Here is a tiny trained network, its code and every weight. The questions are about switching its units off for an input and a target symbol, where a switched-off unit gives its printed mean instead of its output.

import numpy as np


def w(rows, s, z=0):
    codes = np.array(rows[::2]) - 128.0
    scale = np.full(codes.shape[1], s)
    scale[-1] = z or s
    return codes * scale


def f(y):
    return y / 2 * (1 + np.tanh(0.7978845608 * (y + 0.044715 * y**3)))


def softmax(a):
    e = np.exp(a - a.max(-1, keepdims=True))
    return e / e.sum(-1, keepdims=True)


def log_softmax(a):
    a = a - a.max(-1, keepdims=True)
    return a - np.log(np.exp(a).sum(-1, keepdims=True))


def net(x, mask):
    ids = ['ΞΠΣΦβδεηθλμτψω'.index(c) for c in x.split()]
    T = len(ids)
    res = E[ids] + P[:T]
    u = 0
    for l in range(3):
        q, k, v = (res @ M[l].T for M in (Q, K, V))
        z = softmax(np.where(np.tri(T) > 0, q @ k.T / 2**0.5, -1e9)) @ v
        res = res + np.where(mask[u], z, O[l][:, -1]) @ O[l][:, :-1]
        u += 1
        y = f(res @ A[l][:, :-1].T + A[l][:, -1])
        res = res + np.where(mask[u : u + 4], y, B[l][:, -1]) @ B[l][:, :-1]
        u += 4
    return log_softmax(res[-1] @ U[:, :-1].T + U[:, -1])


Q, K, V, O, A, B = {}, {}, {}, {}, {}, {}
E = w([
[5,23,125,204],'Ξ',
[144,92,68,107],'Π',
[144,125,210,112],'Σ',
[71,125,157,111],'Φ',
[171,22,221,154],'β',
[82,107,97,192],'δ',
[160,250,138,208],'ε',
[112,179,190,146],'η',
[76,129,142,120],'θ',
[239,108,36,161],'λ',
[202,129,121,224],'μ',
[137,33,173,193],'τ',
[88,82,152,85],'ψ',
[89,84,70,95],'ω',
],0.016)
P = w([
[36,60,105,186],'0',
[118,212,42,216],'1',
[48,19,61,208],'2',
[68,122,48,151],'3',
[50,69,66,132],'4',
[63,37,64,135],'5',
[111,98,42,114],'6',
[108,62,62,125],'7',
[142,125,23,92],'8',
[74,22,68,112],'9',
[77,80,74,118],'10',
[125,62,79,129],'11',
[91,3,98,150],'12',
],0.0043)
Q[0] = w([
[171,192,46,2],'0.h1',
[119,159,164,82],'0.h1',
],0.0061)
K[0] = w([
[92,190,217,113],'0.h1',
[254,249,196,176],'0.h1',
],0.0059)
V[0] = w([
[218,49,2,184],'0.h1',
[137,180,112,17],'0.h1',
],0.0074)
O[0] = w([
[180,161,85,111,254],'0.h1',
[97,2,110,99,5],'0.h1',
],0.017,0.0071)
A[0] = w([
[129,205,163,2,253],'0.n1',
[146,193,109,111,229],'0.n2',
[173,119,106,108,4],'0.n3',
[184,123,128,155,29],'0.n4',
],0.007,0.0018)
B[0] = w([
[129,2,165,162,173],'0.n1',
[70,77,106,161,254],'0.n2',
[102,173,125,241,146],'0.n3',
[209,113,166,148,183],'0.n4',
],0.0085,0.0062)
Q[1] = w([
[152,244,161,86],'1.h1',
[2,91,132,225],'1.h1',
],0.0056)
K[1] = w([
[106,2,115,106],'1.h1',
[139,133,131,200],'1.h1',
],0.0076)
V[1] = w([
[175,237,103,65],'1.h1',
[164,118,255,177],'1.h1',
],0.0047)
O[1] = w([
[219,222,62,210,234],'1.h1',
[49,247,147,64,253],'1.h1',
],0.011,0.0022)
A[1] = w([
[107,120,147,130,222],'1.n1',
[131,86,126,254,94],'1.n2',
[179,119,166,97,43],'1.n3',
[114,42,116,134,2],'1.n4',
],0.012,0.0052)
B[1] = w([
[158,147,171,248,142],'1.n1',
[127,114,143,91,255],'1.n2',
[40,215,2,77,135],'1.n3',
[35,111,118,132,122],'1.n4',
],0.0087,0.0078)
Q[2] = w([
[182,146,94,37],'2.h1',
[3,40,148,224],'2.h1',
],0.0048)
K[2] = w([
[198,39,234,135],'2.h1',
[182,85,175,253],'2.h1',
],0.0047)
V[2] = w([
[153,115,159,76],'2.h1',
[138,126,175,245],'2.h1',
],0.012)
O[2] = w([
[191,143,159,100,74],'2.h1',
[253,42,120,97,246],'2.h1',
],0.011,0.012)
A[2] = w([
[97,143,2,146,254],'2.n1',
[166,88,129,157,121],'2.n2',
[179,111,85,183,83],'2.n3',
[171,102,91,137,96],'2.n4',
],0.0099,0.0031)
B[2] = w([
[210,80,142,95,187],'2.n1',
[1,144,145,79,207],'2.n2',
[98,164,137,168,255],'2.n3',
[17,202,157,80,220],'2.n4',
],0.0084,0.014)
U = w([
[126,80,62,225,215],'Ξ',
[133,110,72,55,110],'Π',
[111,100,177,99,84],'Σ',
[91,76,138,152,205],'Φ',
[192,149,182,65,119],'β',
[248,116,125,160,204],'δ',
[146,139,127,215,111],'ε',
[103,107,145,207,104],'η',
[93,71,100,178,186],'θ',
[90,177,52,69,112],'λ',
[104,164,117,189,2],'μ',
[82,148,156,176,152],'τ',
[71,78,141,89,191],'ψ',
[179,62,101,45,74],'ω',
],0.011,0.0053)

Each question gives the input, a string of symbols that net reads in full, and the target symbol t.
The units are the heads (2 rows each of Q, K, V and O) and the neurons (one row each of A and B). Each row of codes is followed by its name. A weight is (code - 128) times the scale printed after its matrix; where a second scale follows, it is the last column's (O, A, B and U).
mask holds one flag per unit, layer by layer, with each layer's heads first. A switched-off unit (its flag False) gives its mean, the last column of its rows in O or B, instead of its output. The means were averaged over made-up inputs and are rounded, as every weight is.
A unit's drop is (log p(t) with every unit on - log p(t) with that unit switched off) / (log p(t) with every unit on - log p(t) with every unit switched off).
The circuit of an input: a set's keep is (log p(t) with only the set's units on - log p(t) with every unit switched off) / (log p(t) with every unit on - log p(t) with every unit switched off). Starting from the 12 units with the biggest drops (on a tie, the unit counted first), units are removed one at a time, each time the one whose removal leaves the highest keep (on an exact tie, the one counted first), for as long as the keep stays at least 0.8.
units of the circuit, in order: the units of the circuit, biggest drop first
most important unit: the unit with the biggest drop
top k neurons: the k neurons with the biggest drops, biggest first
top k neurons in layer l: the k neurons of layer l with the biggest drops, biggest first
drop of u: that unit's drop, to one decimal
input ε ε Π Π Π ω, target ω: units of the circuit, in order	(2.n1, 0.h1)
input μ β β β ε, target δ: units of the circuit, in order	(2.n2)
input β β λ β β Ξ ω, target δ: units of the circuit, in order	(2.n1, 2.n2)
input Σ β β Π η β θ δ, target δ: top 2 neurons	(2.n2, 2.n4)
input λ λ τ, target λ: units of the circuit, in order	(2.n4, 0.h1, 2.n2)
input β β τ β Π, target δ: units of the circuit, in order	(2.n1, 2.n2)
input θ β λ, target λ: top 2 neurons	(2.n4, 1.n1)
input λ Π θ β τ β β β θ ε δ, target δ: top 2 neurons in layer 0	(0.n1, 0.n4)
input ψ Π β β Ξ λ λ β Ξ, target δ: top 2 neurons	(2.n1, 2.n2)
input μ Π λ δ τ Π β λ λ ω Ξ λ, target λ: top 3 neurons	(2.n4, 2.n2, 1.n2)
input λ β Ξ ε τ β μ λ Ξ, target δ: top 2 neurons in layer 1	(1.n2, 1.n1)
input Φ Σ ψ, target ψ: top 2 neurons in layer 2	(2.n1, 2.n3)
input λ β λ β, target λ: drop of 2.n4	0.4
input β β Π, target δ: most important unit	2.n1
input λ β λ β λ β, target λ: drop of 2.n4	0.3
input Σ τ β, target β: drop of 1.n1	0.2
